Here is a tiny trained network, its code and every weight. The questions are about switching its units off for an input and a target symbol, where a switched-off unit gives its printed mean instead of its output.

import numpy as np


def w(rows, s, z=0):
    codes = np.array(rows[::2]) - 128.0
    scale = np.full(codes.shape[1], s)
    scale[-1] = z or s
    return codes * scale


def norm(h):
    return h / np.sqrt((h * h).mean(-1, keepdims=True) + 1e-5)


def softmax(a):
    e = np.exp(a - a.max(-1, keepdims=True))
    return e / e.sum(-1, keepdims=True)


def log_softmax(a):
    a = a - a.max(-1, keepdims=True)
    return a - np.log(np.exp(a).sum(-1, keepdims=True))


def net(x, mask):
    ids = ['βδηλτω'.index(c) for c in x.split()]
    T = len(ids)
    res = E[ids] + P[:T]
    u = 0
    for l in range(3):
        r = norm(res)
        for j in range(2):
            rows = slice(4 * j, 4 * j + 4)
            q, k, v = (r @ M[l][rows].T for M in (Q, K, V))
            z = softmax(np.where(np.tri(T) > 0, q @ k.T / 4**0.5, -1e9)) @ v
            o = O[l][rows]
            res = res + np.where(mask[u + j], z, o[:, -1]) @ o[:, :-1]
        u += 2
    return log_softmax(norm(res)[-1] @ U[:, :-1].T + U[:, -1])


Q, K, V, O = {}, {}, {}, {}
E = w([
[122,46,105],'β',
[72,1,118],'δ',
[10,72,225],'η',
[134,11,123],'λ',
[38,197,90],'τ',
[172,24,95],'ω',
],0.0088)
P = w([
[151,183,190],'0',
[74,2,125],'1',
[126,160,133],'2',
[191,87,132],'3',
[141,175,46],'4',
[232,47,210],'5',
[180,146,30],'6',
[77,87,246],'7',
[196,170,41],'8',
],0.0091)
Q[0] = w([
[114,254,190],'0.h1',
[121,146,88],'0.h1',
[95,107,186],'0.h1',
[69,60,124],'0.h1',
[149,137,155],'0.h2',
[106,158,116],'0.h2',
[83,57,161],'0.h2',
[113,170,121],'0.h2',
],0.013)
K[0] = w([
[132,150,51],'0.h1',
[146,33,103],'0.h1',
[92,75,140],'0.h1',
[154,95,142],'0.h1',
[247,152,88],'0.h2',
[146,106,132],'0.h2',
[103,178,113],'0.h2',
[98,198,198],'0.h2',
],0.014)
V[0] = w([
[23,134,85],'0.h1',
[125,202,238],'0.h1',
[87,131,160],'0.h1',
[64,22,178],'0.h1',
[50,1,117],'0.h2',
[89,118,133],'0.h2',
[249,229,206],'0.h2',
[111,176,162],'0.h2',
],0.0099)
O[0] = w([
[87,3,165,135],'0.h1',
[45,155,37,127],'0.h1',
[51,149,53,154],'0.h1',
[119,200,157,255],'0.h1',
[61,158,224,241],'0.h2',
[171,170,103,156],'0.h2',
[147,73,18,13],'0.h2',
[166,61,42,114],'0.h2',
],0.0054,0.0089)
Q[1] = w([
[103,107,155],'1.h1',
[180,141,71],'1.h1',
[147,94,164],'1.h1',
[170,124,127],'1.h1',
[209,48,175],'1.h2',
[160,22,117],'1.h2',
[131,192,61],'1.h2',
[19,55,11],'1.h2',
],0.011)
K[1] = w([
[92,255,106],'1.h1',
[83,154,71],'1.h1',
[137,178,171],'1.h1',
[235,74,179],'1.h1',
[109,94,221],'1.h2',
[126,63,228],'1.h2',
[221,76,149],'1.h2',
[137,168,212],'1.h2',
],0.0099)
V[1] = w([
[78,101,43],'1.h1',
[234,189,171],'1.h1',
[223,165,112],'1.h1',
[125,126,86],'1.h1',
[139,49,33],'1.h2',
[247,211,160],'1.h2',
[40,233,195],'1.h2',
[103,154,75],'1.h2',
],0.011)
O[1] = w([
[251,150,131,88],'1.h1',
[121,164,112,111],'1.h1',
[82,109,126,64],'1.h1',
[142,138,129,98],'1.h1',
[167,193,101,62],'1.h2',
[106,144,59,100],'1.h2',
[121,116,182,253],'1.h2',
[130,162,116,148],'1.h2',
],0.011)
Q[2] = w([
[121,186,137],'2.h1',
[68,120,143],'2.h1',
[197,112,185],'2.h1',
[53,110,121],'2.h1',
[254,108,115],'2.h2',
[126,130,128],'2.h2',
[153,164,178],'2.h2',
[157,97,71],'2.h2',
],0.013)
K[2] = w([
[151,146,62],'2.h1',
[154,248,174],'2.h1',
[122,94,15],'2.h1',
[115,141,106],'2.h1',
[136,190,113],'2.h2',
[125,136,171],'2.h2',
[111,112,139],'2.h2',
[97,155,104],'2.h2',
],0.015)
V[2] = w([
[98,116,183],'2.h1',
[206,251,30],'2.h1',
[172,227,185],'2.h1',
[254,242,119],'2.h1',
[171,44,92],'2.h2',
[177,130,113],'2.h2',
[81,121,73],'2.h2',
[71,24,146],'2.h2',
],0.008)
O[2] = w([
[158,108,254,203],'2.h1',
[42,183,117,1],'2.h1',
[224,99,228,185],'2.h1',
[150,161,150,69],'2.h1',
[197,147,77,59],'2.h2',
[130,89,195,71],'2.h2',
[94,17,92,74],'2.h2',
[148,135,84,215],'2.h2',
],0.0074,0.0051)
U = w([
[45,140,85,237],'β',
[90,82,160,82],'δ',
[129,67,174,156],'η',
[51,203,191,3],'λ',
[234,49,203,165],'τ',
[187,255,174,205],'ω',
],0.0088,0.0026)

Each question gives the input, a string of symbols that net reads in full, and the target symbol t.
The units are the heads (4 rows each of Q, K, V and O). Each row of codes is followed by its name. A weight is (code - 128) times the scale printed after its matrix; where a second scale follows, it is the last column's (O and U).
mask holds one flag per head, layer by layer. A switched-off head (its flag False) gives its mean, the last column of its rows in O, instead of its output. The means were averaged over made-up inputs and are rounded, as every weight is.
A unit's drop is (log p(t) with every unit on - log p(t) with that unit switched off) / (log p(t) with every unit on - log p(t) with every unit switched off).
The circuit of an input: a set's keep is (log p(t) with only the set's units on - log p(t) with every unit switched off) / (log p(t) with every unit on - log p(t) with every unit switched off). Starting from all 6 units, units are removed one at a time, each time the one whose removal leaves the highest keep (on an exact tie, the one counted first), for as long as the keep stays at least 0.8.
units of the circuit, in order: the units of the circuit, biggest drop first
unit that matters most: the unit with the biggest drop
which heads matter: for each layer, one digit per head in row order, 1 if its drop is at least 0.15 and else 0, layers parted by /
drop when u is switched off: that unit's drop, to one decimal
input η τ τ τ ω τ η η τ, target τ: which heads matter => 10 / 00 / 00
input ω δ η δ η β η β τ, target β: units of the circuit, in order => (1.h2, 0.h2, 0.h1, 1.h1)
input β β τ β ω δ δ, target λ: which heads matter => 11 / 11 / 00
input τ λ τ δ ω β ω δ λ, target ω: which heads matter => 01 / 01 / 00
input ω δ β β δ, target β: which heads matter => 11 / 11 / 00
input τ τ τ δ δ, target ω: unit that matters most => 0.h2
input τ η τ ω δ τ ω β η, target ω: units of the circuit, in order => (0.h2, 1.h2)
input ω ω τ β β η λ β τ, target β: which heads matter => 11 / 01 / 00
input β λ η τ ω, target λ: units of the circuit, in order => (0.h1, 0.h2, 1.h2)
input η ω τ, target τ: units of the circuit, in order => (0.h1, 1.h1, 0.h2)
input ω τ δ τ β, target β: units of the circuit, in order => (1.h2, 0.h1, 0.h2, 1.h1)
input τ η δ, target ω: units of the circuit, in order => (0.h2, 1.h2, 2.h1, 1.h1)
input β τ β τ τ β δ τ ω, target λ: units of the circuit, in order => (0.h2, 0.h1, 1.h2, 1.h1)
input β η β τ β β δ, target λ: units of the circuit, in order => (0.h1, 0.h2, 1.h2)
input ω δ ω, target β: unit that matters most => 1.h2
input ω δ δ η η τ τ τ λ, target β: units of the circuit, in order => (1.h2, 0.h1, 0.h2)
input β δ τ λ λ η δ λ λ, target λ: drop when 0.h1 is switched off => 1.2
input ω β λ δ β λ β, target β: drop when 1.h1 is switched off => 0.4
input τ β λ, target ω: drop when 1.h2 is switched off => 0.9
input β β λ δ β λ β, target λ: unit that matters most => 0.h1
